Table B holds the same points as the rows below and some others, measured another way and shuffled. Each row below is followed by which row of B it is.
B (72 x 22):
[[ 216 -248   52 -118 -121 -109  365  -87  133  -46  -26  180 -119 -187
   187   43  360  -99  203  181  -93  -92]
 [-186    7 -262  443  166   97  -42   90 -140  171  157   11  309  248
   -93  105 -295   87  -59 -111  125  167]
 [-132  -79  133  104  -82    3  145  125  -41   38   41   54  147   18
   -16   -5   40 -196  444  -16 -112  151]
 [-204  -97 -196  -24   30  -23  172 -188  -84  131    2  280   73  -11
    -8   16 -144  101 -134  -45  -37  192]
 [ 115 -133  -63  145   42   37  588 -158  -23  131 -106  104 -164  -61
   -23   48  -21   12  204  171 -200  212]
 [ -52 -202  192 -143 -222  -95  -30   74  128  -78   99  151  139 -159
   178  -43  338 -159  328  -34  -84 -154]
 [  26 -172 -220  384  -30   58  206   -2  -52   50   26  200  184   51
   -33  103  -28   26  300  -80  -69   87]
 [ 132   74   27   37   80  -37 -145    9  -70 -100  145  -77  268    3
    38  -27  -37 -220  253   65   58  -37]
 [-199  -81 -249   42   48   58  -53  -39  109   -4  188   92  326   30
   -46  -40 -197   47  -80  -65  104   41]
 [ 283  242 -195  -31   68 -137 -106   -5 -241   -7  314 -267  158 -208
    54  -54 -259  287 -263  314 -129  104]
 [ 198  139 -217 -103   97 -196  265  -73 -196   98   59  -61 -111  -27
    72  149    5  152 -470  389  104  161]
 [-262  219 -352   -8  -89   78  140 -169   -1 -187  -34   81  442   18
  -404  -55 -345  -78  222   -9  -18  267]
 [  14 -181  219  -13  -71   22  334 -145  115   83 -107  118 -128 -153
    91  -25  242  -66  271   40 -223  -76]
 [ 328   94 -332  489  105  -91 -289   52 -376  196  337 -118  180  -58
   190  140 -155  559 -418   58  -79  -94]
 [  72  -56  374 -415 -230 -246  249  -42   19 -120 -186  179 -133 -149
   156   55  585 -437  353  202  -29  -80]
 [ 312   28  167  -67   72 -174 -194   47 -146  -19  216 -117   77 -105
   269   -5  147 -112   55  175    3 -133]
 [ 289  138 -318  359  181 -129 -355  160 -320  138  410 -209  244   53
   194  150 -149  375 -495  147  142  -62]
 [-384   10  207  -91   46   -9  123  121   83   91  -44   -1   97  223
   -43   69  142 -337   35   33  244   92]
 [ 208  123   50 -111  -27 -195  -81   48 -170  -29  166 -110   81 -134
   146   20  112    2  -40  231  -32  -20]
 [-157  -70 -215  -52   47   91  321  -92  245  -62   36   44  179   44
  -158  -27 -132 -109   48  103  112  130]
 [ 189  -43  -31 -121  -33 -136  -24  -86  -30  -80  100   85  107 -134
   154   12  147  -63   48  122    3 -103]
 [  43  235 -180  -80  -69 -166  102 -185 -233  -54 -118  117   96  -26
   -85  126   64   10 -134  156   35   74]
 [-263 -127   32  -90 -306  -70  323  -88   26  -26 -210  381   59  -68
   -80   66  283 -154  357  -74 -130  100]
 [-731  124 -217 -100 -154  131  462 -175   90 -100 -347  345  343  235
  -570   14 -226 -383  402 -150   91  468]
 [-576   62 -245   57 -197   72  -56   22  -79  -27   78  219  522   31
  -321  -92 -371   27  288 -246 -132  365]
 [-294   65  334  -52 -235  101  673 -245   34   12 -485  188 -109  -94
  -317  -44  166 -325  749   -7 -392  238]
 [  -1   19  124 -168  -96  -69   55    1   41 -103   55  -12  147 -111
    21  -61  111 -202  277  109  -64   -1]
 [  57 -124   92   64 -150   -1  252 -234  -36   69 -103  214  -61 -265
    55  -39  141  129  292  -36 -395  -40]
 [-107 -102 -210  303    0  115   78  -60   17   81   92  106  231    7
   -62    6 -153  159  100 -112 -100   43]
 [ 330   52   32  -18  -60 -318 -119  135 -378  195  287 -111 -123 -241
   377   99  182  402 -424  297 -162  -21]
 [-134  -17   -3 -325   77 -108  119 -139   -4   12   24  134   36  -16
    53  -23  -19 -157 -140  129  112  130]
 [ 410   23 -267  253  161  -26 -111 -108 -148  165  369 -208   39 -245
   216  -22 -212  600 -456  194 -202 -122]
 [-468   42   33  129  -21  238   99 -172   76   82  -58   66  290   -6
  -287 -171 -316   -3  337 -238 -249  156]
 [-256   67  -59 -172 -105    4  291 -147   72 -141 -167  185  208   23
  -246  -20  -25 -312  333   27   23  196]
 [-461   32 -217   82 -164   89  205 -115  -21  -64 -140  310  369   88
  -346   -5 -206 -148  400 -198  -67  302]
 [-518 -111 -197 -132  -72  226  703 -243  387 -109 -270  264  174  106
  -451  -64 -166 -343  404  -16   42  337]
 [ -94 -159 -167  -92 -185 -201   90  113 -122  139  202  190   19 -149
   185   73  111  303 -283  112  -86  143]
 [-208  -61 -478  230 -281  -98 -129  195 -154   69  317  165  381  -97
   -13   80 -128  508 -209  -76 -115  154]
 [-148   42 -135  -88 -123 -171 -225   82 -199   71  245   75  235 -118
   102    3  -54  247 -247   15  -55   89]
 [-163 -106  113   40   34  135  317  -92  227  -52 -135   95  133  116
  -132   -6   80 -410  463  -27   67   27]
 [  49  -10    5  -69  -53 -113  140  -13  -14  -61  -16   88   84    0
    40   83  195 -203  134  125   85    0]
 [  50   17  259 -363 -125 -312  -89  -46 -168  -11  -45  183  -55 -123
   267   80  449 -199  -49  127   45 -127]
 [ 383   52   19 -159  158 -167 -238   40  -12   -9  391 -296   60 -172
   318  -36   59  124 -374  328   91 -223]
 [ 218  -45   -3 -254  -57  -81   51 -154  108 -171  138   -2  119 -276
   100 -128   55  -58  161  187 -125  -92]
 [-106   97    0  -49   -5  -62  -36  -37 -121  -48   36   67  239   15
   -57  -16  -73 -186  201    7   10  118]
 [-282  101 -206 -240 -158 -126  142 -157  -59  -21  -97  237  133  -41
  -119   65   36   42 -223   60   50  144]
 [ 143 -104   98 -203   32 -195  -82  -66 -119   88  166   91  -51 -174
   320   -9  151   52 -171  131  -48  -66]
 [ 117  -13  210 -271 -133 -216   61 -126 -172  -49  -60  194  -34 -207
   170  -12  255 -180  252  102 -167    4]
 [  17  227 -482  412  227   73 -407  123  -82   92  463 -344  475  123
   -58   48 -433  459 -599   58  224  -67]
 [-209  139  198  169  -51  -21 -166   15 -225  259   42  -68   59  -60
    56   16   39  266 -146  -86 -211  -54]
 [ -23 -244  209 -137 -315 -192  246   99  -15   40  -32  255  -93 -187
   217   78  477  -71  281   64 -189   -3]
 [-540  -83   -5   11   13  183  607 -148  151   49 -305  276   95  232
  -356   15 -141 -424  468  -83   40  405]
 [ -78 -216  460  131  -90    0  201   25    4  275  -82   89 -222  -95
   234   35  407   -4  220  -48 -257 -146]
 [  46   60 -111  -69   52  -98  235 -184 -124   25  -79  115   -6   -4
    -8   83   19  -49  -86  161   40  110]
 [-367  -26  133 -439 -462 -165  182 -133   -1 -112 -182  380   98 -270
   -78  -70  276 -103  331  -54 -288  125]
 [ 413  200    3 -273   58 -241  -15 -113 -196  -88  152 -165   -5 -229
   165  -16   45    2 -159  388  -39  -15]
 [  -7 -191 -157   27   96   -1  -33    2  132   42  249   44  168   -6
   151    0  -23   64 -174   35  139  -86]
 [ 187 -169  182  139 -379 -283  -99   28 -422   40  -45  439   19 -252
   301  121  460   42  507 -158 -399  -68]
 [-416   61  194 -354 -171  -76  143 -141  -56  -58 -183  269  148  -48
  -145  -80   38 -347  365  -65  -97  238]
 [ 442  -13   24  208   92 -179 -382  134 -282   62  379 -132  144 -129
   374   48   80  162  -65  107  -51 -194]
 [ 266 -201 -246  539  237  -65 -474  194 -222  367  563 -114  121   -1
   478  142  -65  648 -689  -32   73 -269]
 [-483  -62 -282    4 -171   -6  202  143   11   80  117  168  274   56
  -176   26 -189  118  -56  -28    6  371]
 [-203 -273  -35 -189  -55   86  210 -213  246  -83   26  289  176 -143
   -25 -174  -87 -160  370 -104 -136   66]
 [-566  -37  -77   55 -163  214  511 -207  173 -119 -378  379  297  159
  -485  -22 -115 -452  745 -229  -61  328]
 [  41  -90  187   78  -36   75  267 -109   89  181   26  -91 -136 -231
    79  -80   95  225   51  102 -337  -80]
 [ 140   43  -49 -130   26 -203 -209   25 -121   17  238  -32  108  -93
   232   44  117   93 -318  168  107 -108]
 [ 470  -53   56   18  234 -253 -610  112 -284  194  579 -219   41 -203
   610   -7   35  372 -582  174   22 -300]
 [-299   17   41 -546 -131 -111  250  -68  151   12   59   15  -12 -195
   -21 -121   23   23 -245  247  -40  176]
 [-261   97 -157 -176 -164 -128  -75   31 -117    1  148   81  255 -107
   -50  -27  -99  150 -149   38  -56  177]
 [ 121  -89 -224  445   64  -29 -273  220 -300  284  519 -138  204 -131
   230  -13 -318  604 -241  -14 -257   95]
 [ 166  -24 -122  495  142   25 -137  156 -120  155  238 -137  190  117
   124  141   -7  164  -84    6   82 -124]
 [ 103 -154  133  -74  -67  -88   61   84   48   33  197  -28   18 -177
   216  -45  172    2  116  131 -123  -58]]
Rows of B count from 0, top down.

[-104   26 -122  205   44  114  355  -47  -58  262  148  123  299   -7
  -65   49  242  -55  -38 -209  -89  287  142   10   94  426   35   24
  169    9] -> 12
[-290  -26  -55   53  327  196  -99 -120   21  120  -20    2  224  -60
  -94  -92  175  -34  -38   18   52  136  156  127  121   72  201   -8
  331  -13] -> 38
[ 174  -84  -37 -193 -266 -543    1  -21   35 -303 -128 -152   67  196
  137   89   10 -349 -206   18 -270   81 -234   24  -33 -238   30 -311
 -232   95] -> 1
[ -34 -253  -79  118    7  105  186 -265  -33  143   46  216  195 -110
 -123   79  113  -71   56  -63 -192  460   84 -116   76  254   30 -161
   65 -125] -> 13
[ -52   18  -71    8   88   54   37  105  -60 -251 -143  -92  193 -306
   64  184  -88   44   27 -164   66 -104   70   90   85  -15  114   59
  -17  142] -> 71
[-209 -121 -188  142  277   89   -2 -219  -71  236   77  135  293  -23
   57 -137  198  -86  -80  -62  -27  169  195  -49  -59  149   92 -124
  234  -60] -> 33
[-156  104 -127   73  315  330   71  -66 -139 -232 -146  -30  234 -221
   31  112   -9  -18 -128 -115   35 -222  125  179   84  -13  263  -56
  -49  -14] -> 2
[-163 -264  -29   28  119 -443 -295 -147  212  193 -247 -122   -1  215
   37 -143  183 -149  -52   57 -163  465  -33   39  118   -6 -147 -173
  272  150] -> 45
[-158 -206 -214  135  328  109  -42 -234  -33  268  143  235  350 -128
   65 -111  228  -12   15 -117  -33  258  252  -91  -47  280   80  -87
  306  -91] -> 11
[ -80 -204 -162   49  219 -191  -41  -43   88   10 -219   -6  190 -218
  177  159   41   60   66 -189   56  362  -22  -97   15   85 -112  -63
  149  196] -> 48
[-401  -64    3  136  332   83 -137   89 -112   91 -276 -173  195  122
  153  -91   95   76  -97  -50   71    0  216   86  169   79  -39  156
  112  205] -> 5
[ -21 -267  -28   50 -134 -606 -308   -3   20   -4 -261 -190  -32  269
  215 -183   23 -191 -109   -3 -305   71   74   34   38  -88 -210 -149
  -76  200] -> 20
[  40   27  120 -260 -334 -305   21  221   42 -365 -100 -268   80  -80
  -55  182  -98 -170  -13   44   15   19 -196   85   93 -293  142   -6
  -65  205] -> 50
[ -63 -255  -78   36  116  -32  -38  -55  -75  -35 -100   80  240  -96
  143   76   29   31   37 -106  -82  181  130 -106   53  141  -23  -28
  -18   43] -> 0
[ -79 -137 -134  155  -41 -149  -45 -101 -173  -45 -152  -63   77  -40
  146  -97  -76 -136 -107  -65 -146  -94  145  -18  -87 -115  -32 -167
 -141   82] -> 7
[ 285   10  -69 -241 -409 -533  163   19   29 -371   17 -115  121   31
   86  183  -21 -381 -173  -32 -208   52 -300    0 -112 -263  118 -326
 -227   79] -> 51
[-111 -117  -98   56  134   85  206 -108  -79  238  209  214  411  123
   38  -10  308  -81  -75 -107 -121  322  147  -99   44  400   76  -27
  163  -85] -> 28
[-220  222  -36  246   21  277  546    3  -48  160  -46  -56  168  -53
 -238  212  155  -50  -77 -189   14  298  -10  153  225  307   69   59
  105   95] -> 52
[ 439 -106  -65 -108 -608 -703  171  132  170  -99  236   25  116  -82
  -15  155   71 -238  102 -211 -321  292 -100  -17    8  195  -56 -107
    3  125] -> 31
[-195  -46 -203  179  215   90  208 -127 -175  198   36  108  344   39
  164  -30  180  -76 -157 -152  -23  127  153 -100  -76  207   19  -85
   53   11] -> 39
[ 249  -97 -194   18   57  -69  107 -184   32 -207   26  178  206 -154
   45  176   87 -144  -48 -205 -320   79   48   97   61  242  146 -256
 -111 -129] -> 4
[ -65 -212   49  -10   71 -468 -203   16   92  -91 -433 -214   -4  441
  210    4  126 -146 -191  -12 -340  215  -51  124  248   73 -202 -122
 -146  198] -> 60
[ -59 -230   20  -54  -74 -213  -44  -79  -18  -42 -121  -38  124  123
   43    6   53 -150  -64   52 -175  262  -22  -59   63  -30  -16 -142
  -41   45] -> 34
[ -47 -197   11  240 -109 -101  183  -60   12  205  -92   43   67  131
 -100   50  151  -34   33 -148 -326  416  155   47  271  447 -176    9
    5   51] -> 27
[-232 -150 -150   48  355   62  -34  -92 -113  212   85  140  435  112
  219 -110  271  -31 -117  -84    7  156  207 -114  -35  236   64  -18
  190  -14] -> 56
[  24 -157  135 -196 -441 -454   66  101   54 -107  -46 -167   69  120
  -53   94    1 -223   -6   92 -101  354 -211  -93   54 -182  -31  -82
  -23  176] -> 22
[ 115  -82  -26  -76 -490 -394  103  -16  -79 -171   42 -112   37  -73
  -35    7 -122 -299  -52   32 -140   39 -107  -63 -137 -317   66 -225
 -144   84] -> 44
[-199  -19 -151  188  271   46  -81  -32  -64   15 -183  -85  149 -153
  104  -43   25   13  -57 -150   16  -79  200  122   52   41   39   -5
  109  127] -> 26
[ 403  -40 -187 -268 -467 -516  125 -140  175 -220  356   95  168 -368
 -116  136    1 -385   47  -47 -111  241 -270  -80 -264 -262  261 -402
  136  -56] -> 10
[  98  -24  -70   19 -432 -355   75   27 -120 -199  -23 -154    8 -145
   12  -15 -171 -247  -53  -42 -127 -127  -21    1 -133 -301   43 -174
 -176  131] -> 15
[ -49 -112  -37  129 -198 -151   17  -51 -114  -55 -124 -100   14  -61
  -18  -47  -95 -135  -33  -33 -164  -10  101   35   18 -102  -15 -114
 -112   90] -> 66
[-168 -292  -57   31  214 -164 -174  -39  -46   17 -238  -22  206   96
  247   -5   74    7  -43  -49  -80  208  105 -104   68   79 -118  -36
    2  128] -> 8
[  21 -173  -43 -159 -182 -308   56 -113   43  -96  -16  -30  151  -56
    7  104   17 -227  -35   54  -38  355 -211 -147  -95 -219   56 -255
   34   62] -> 23
[-244   59 -123   65  170  183  223  -88  -85 -177 -313 -152  118 -375
  -10  255 -148  -16  -57  -80  253  138 -167  -26  -47 -301  105 -139
   -8  171] -> 17
